Below is a small trained network, with its code and all its weights. Each question gives an input and a target symbol and asks what happens when units are switched off, that is, made to give their printed mean instead of their output.

import numpy as np


def w(rows, s, z=0):
    codes = np.array(rows[::2]) - 128.0
    scale = np.full(codes.shape[1], s)
    scale[-1] = z or s
    return codes * scale


def norm(h):
    return h / np.sqrt((h * h).mean(-1, keepdims=True) + 1e-5)


def f(y):
    return np.maximum(y, 0)


def softmax(a):
    e = np.exp(a - a.max(-1, keepdims=True))
    return e / e.sum(-1, keepdims=True)


def log_softmax(a):
    a = a - a.max(-1, keepdims=True)
    return a - np.log(np.exp(a).sum(-1, keepdims=True))


def net(x, mask):
    ids = ['ΓΔΘΛΠΣαβεητ'.index(c) for c in x.split()]
    T = len(ids)
    res = E[ids] + P[:T]
    u = 0
    for l in range(2):
        r = norm(res)
        for j in range(3):
            rows = slice(2 * j, 2 * j + 2)
            q, k, v = (r @ M[l][rows].T for M in (Q, K, V))
            z = softmax(np.where(np.tri(T) > 0, q @ k.T / 2**0.5, -1e9)) @ v
            o = O[l][rows]
            res = res + np.where(mask[u + j], z, o[:, -1]) @ o[:, :-1]
        u += 3
        y = f(norm(res) @ A[l][:, :-1].T + A[l][:, -1])
        res = res + np.where(mask[u : u + 16], y, B[l][:, -1]) @ B[l][:, :-1]
        u += 16
    return log_softmax(norm(res)[-1] @ U[:, :-1].T + U[:, -1])


Q, K, V, O, A, B = {}, {}, {}, {}, {}, {}
E = w([
[176,146,68,142,167],'Γ',
[160,93,137,20,153],'Δ',
[131,212,135,59,164],'Θ',
[175,40,157,52,144],'Λ',
[143,66,204,97,155],'Π',
[101,155,146,73,75],'Σ',
[82,148,187,191,95],'α',
[228,165,145,118,129],'β',
[142,58,43,147,77],'ε',
[117,179,151,56,101],'η',
[185,133,97,7,156],'τ',
],0.021)
P = w([
[54,10,183,254,194],'0',
[142,181,129,158,138],'1',
[151,131,123,130,115],'2',
[154,142,106,187,127],'3',
[146,148,96,168,117],'4',
[143,140,91,173,114],'5',
[144,145,88,168,119],'6',
[133,140,95,169,109],'7',
[128,139,98,163,118],'8',
[124,132,94,161,107],'9',
[131,139,86,164,106],'10',
[128,143,90,158,109],'11',
[124,131,103,153,98],'12',
[122,144,98,148,107],'13',
],0.0081)
Q[0] = w([
[135,180,105,244,126],'0.h1',
[164,203,188,109,95],'0.h1',
[221,101,99,125,110],'0.h2',
[176,137,76,156,147],'0.h2',
[123,106,142,56,160],'0.h3',
[160,190,190,165,128],'0.h3',
],0.011)
K[0] = w([
[197,192,111,137,114],'0.h1',
[99,181,20,119,86],'0.h1',
[254,138,181,112,133],'0.h2',
[173,111,157,200,106],'0.h2',
[89,68,146,162,232],'0.h3',
[125,106,114,95,54],'0.h3',
],0.0098)
V[0] = w([
[127,144,65,225,152],'0.h1',
[188,133,128,191,144],'0.h1',
[120,171,176,19,91],'0.h2',
[111,60,91,173,8],'0.h2',
[32,107,69,134,172],'0.h3',
[1,78,118,80,161],'0.h3',
],0.0073)
O[0] = w([
[183,130,152,96,76,4],'0.h1',
[69,107,171,214,14,96],'0.h1',
[104,234,101,179,254,255],'0.h2',
[97,204,238,82,13,16],'0.h2',
[198,64,86,54,108,7],'0.h3',
[51,1,226,68,163,59],'0.h3',
],0.0053,0.0038)
A[0] = w([
[130,193,189,199,116,42],'0.n1',
[184,138,81,86,150,65],'0.n2',
[155,146,140,135,198,138],'0.n3',
[134,171,89,89,153,160],'0.n4',
[107,170,108,113,104,77],'0.n5',
[129,184,90,93,97,67],'0.n6',
[158,81,162,112,165,93],'0.n7',
[109,94,102,188,145,91],'0.n8',
[94,191,109,74,61,105],'0.n9',
[96,75,143,91,123,69],'0.n10',
[71,137,111,66,145,115],'0.n11',
[55,133,176,123,71,117],'0.n12',
[126,69,48,122,2,4],'0.n13',
[108,107,228,144,178,100],'0.n14',
[187,186,178,190,162,67],'0.n15',
[89,59,179,114,144,110],'0.n16',
],0.012,0.003)
B[0] = w([
[97,151,150,163,85,190],'0.n1',
[141,79,147,147,102,225],'0.n2',
[160,104,129,166,74,238],'0.n3',
[115,104,183,176,124,255],'0.n4',
[177,150,112,154,176,169],'0.n5',
[114,123,168,132,171,198],'0.n6',
[202,163,126,144,159,170],'0.n7',
[159,148,97,134,77,150],'0.n8',
[181,133,128,143,166,194],'0.n9',
[102,148,100,138,91,147],'0.n10',
[165,140,109,141,142,199],'0.n11',
[155,108,176,101,112,154],'0.n12',
[93,123,1,172,83,151],'0.n13',
[79,179,123,145,135,164],'0.n14',
[111,171,142,146,51,237],'0.n15',
[137,180,129,80,131,161],'0.n16',
],0.0088,0.0073)
Q[1] = w([
[160,40,97,78,128],'1.h1',
[114,125,119,252,20],'1.h1',
[62,111,108,117,92],'1.h2',
[141,70,138,113,142],'1.h2',
[54,177,99,175,79],'1.h3',
[99,111,140,70,53],'1.h3',
],0.012)
K[1] = w([
[24,154,90,72,151],'1.h1',
[152,182,48,211,99],'1.h1',
[104,181,131,194,150],'1.h2',
[93,189,179,1,78],'1.h2',
[249,169,102,207,103],'1.h3',
[174,176,167,29,79],'1.h3',
],0.0097)
V[1] = w([
[211,14,137,130,255],'1.h1',
[88,230,21,198,129],'1.h1',
[123,148,199,135,127],'1.h2',
[24,100,168,146,140],'1.h2',
[75,53,191,31,125],'1.h3',
[145,129,43,120,40],'1.h3',
],0.0088)
O[1] = w([
[72,73,125,118,5,122],'1.h1',
[82,123,78,30,200,179],'1.h1',
[103,143,2,175,185,137],'1.h2',
[221,174,22,118,17,46],'1.h2',
[142,232,51,66,104,1],'1.h3',
[182,127,95,154,160,99],'1.h3',
],0.0069,0.008)
A[1] = w([
[133,106,149,224,123,148],'1.n1',
[30,137,82,137,133,175],'1.n2',
[83,197,151,108,75,166],'1.n3',
[199,121,161,104,155,133],'1.n4',
[158,68,84,97,112,99],'1.n5',
[37,95,46,104,30,112],'1.n6',
[166,26,82,5,79,41],'1.n7',
[83,77,137,116,231,218],'1.n8',
[109,60,160,153,159,124],'1.n9',
[85,79,22,212,127,70],'1.n10',
[182,181,103,210,233,92],'1.n11',
[166,115,29,156,153,109],'1.n12',
[131,94,123,105,190,150],'1.n13',
[198,122,194,131,104,92],'1.n14',
[97,178,61,159,74,252],'1.n15',
[96,119,208,130,147,133],'1.n16',
],0.012,0.0032)
B[1] = w([
[154,147,173,66,161,239],'1.n1',
[139,46,117,192,150,144],'1.n2',
[87,42,132,97,163,148],'1.n3',
[87,131,179,168,121,174],'1.n4',
[54,138,159,77,116,144],'1.n5',
[210,148,2,133,127,148],'1.n6',
[65,191,143,120,188,150],'1.n7',
[167,155,97,184,126,203],'1.n8',
[152,87,150,74,176,194],'1.n9',
[168,220,184,68,79,156],'1.n10',
[106,78,133,50,91,249],'1.n11',
[122,168,233,98,64,152],'1.n12',
[173,206,85,200,49,158],'1.n13',
[115,137,108,200,108,191],'1.n14',
[69,51,81,131,101,151],'1.n15',
[139,158,146,86,163,208],'1.n16',
],0.0085,0.012)
U = w([
[102,102,99,173,183,171],'Γ',
[62,171,130,64,167,152],'Δ',
[99,69,150,107,131,103],'Θ',
[117,103,89,145,101,253],'Λ',
[13,165,160,200,108,124],'Π',
[172,185,153,29,101,42],'Σ',
[147,196,170,245,66,93],'α',
[209,43,95,155,190,136],'β',
[141,118,138,161,131,94],'ε',
[113,227,114,162,199,128],'η',
[104,77,146,110,145,103],'τ',
],0.011,0.0061)

Each question gives the input, a string of symbols that net reads in full, and the target symbol t.
The units are the heads (2 rows each of Q, K, V and O) and the neurons (one row each of A and B). Each row of codes is followed by its name. A weight is (code - 128) times the scale printed after its matrix; where a second scale follows, it is the last column's (O, A, B and U).
mask holds one flag per unit, layer by layer, with each layer's heads first. A switched-off unit (its flag False) gives its mean, the last column of its rows in O or B, instead of its output. The means were averaged over made-up inputs and are rounded, as every weight is.
A unit's drop is (log p(t) with every unit on - log p(t) with that unit switched off) / (log p(t) with every unit on - log p(t) with every unit switched off).
The circuit of an input: a set's keep is (log p(t) with only the set's units on - log p(t) with every unit switched off) / (log p(t) with every unit on - log p(t) with every unit switched off). Starting from the 12 units with the biggest drops (on a tie, the unit counted first), units are removed one at a time, each time the one whose removal leaves the highest keep (on an exact tie, the one counted first), for as long as the keep stays at least 0.8.
circuit, biggest first: the units of the circuit, biggest drop first
most important unit: the unit with the biggest drop
k most important neurons: the k neurons with the biggest drops, biggest first
k most important neurons of layer l: the k neurons of layer l with the biggest drops, biggest first
drop when u is switched off: that unit's drop, to one decimal
input Σ β Θ η η Δ η Σ Γ, target Σ: circuit, biggest first : [1.n10 1.n11]
input η Θ β Σ Γ Δ Θ β Σ Λ, target η: 3 most important neurons : [1.n7 0.n14 1.n13]
input Σ β β β Π, target η: most important unit : 0.n14
input β β η, target η: circuit, biggest first : [0.h3 0.h2]
input ε β η, target α: circuit, biggest first : [1.n14 1.n9 1.h2]
input Λ Λ Θ, target Π: 2 most important neurons : [0.n4 0.n16]
input Δ β Σ τ ε β Δ, target Δ: 3 most important neurons of layer 1 : [1.n7 1.n6 1.n11]
input Δ β η τ, target Δ: 4 most important neurons of layer 1 : [1.n7 1.n6 1.n5 1.n11]
input Π β Π Λ, target Π: 3 most important neurons of layer 1 : [1.n7 1.n11 1.n1]
input Π ε β β Θ Σ Σ α Π Λ β β Λ, target Π: 3 most important neurons of layer 0 : [0.n7 0.n16 0.n14]
input η Σ η, target Γ: 3 most important neurons of layer 1 : [1.n2 1.n1 1.n3]
input Σ Σ β Δ, target Σ: 2 most important neurons : [1.n12 1.n11]
input Δ β ε η Γ β β Σ Θ Θ Λ, target Δ: 2 most important neurons : [1.n7 0.n4]
input Θ β Σ, target β: most important unit : 0.h2
input Δ β β τ Θ β β β Π Δ, target Δ: 2 most important neurons : [1.n7 0.n16]
input η β Σ ε β β Σ Δ Π Σ τ, target η: 2 most important neurons of layer 0 : [0.n14 0.n15]
input Δ Π τ, target Δ: 2 most important neurons of layer 1 : [1.n7 1.n6]
input Π β β β τ η η Σ β β Δ, target Π: 3 most important neurons of layer 1 : [1.n7 1.n1 1.n11]
input β Θ Π η τ, target β: 2 most important neurons of layer 0 : [0.n4 0.n2]
input Σ Σ Σ α τ Γ, target Σ: most important neuron of layer 1 : [1.n10]
input η Σ η Γ Π Λ Σ β Θ Δ, target η: 2 most important neurons of layer 0 : [0.n15 0.n14]
input α Γ Θ β Σ Θ Δ Π β η β Λ, target α: 2 most important neurons of layer 0 : [0.n7 0.n12]
input α β β η Δ Π Λ τ τ, target α: 2 most important neurons of layer 1 : [1.n13 1.n4]
input Π β Π Σ Δ, target Π: drop when 0.n13 is switched off : 0.2
input α Γ η η β Π Σ Θ Δ, target α: drop when 1.h3 is switched off : 0.3
input Λ β Π β Π Δ Λ α β Σ Δ, target Λ: drop when 0.h2 is switched off : 0.2
input α β β Σ Γ β Π Σ η Σ β Σ Λ, target α: drop when 1.n8 is switched off : 0.1
input η Θ η Σ β Σ Λ τ β Θ Π Λ, target η: most important unit : 0.h3
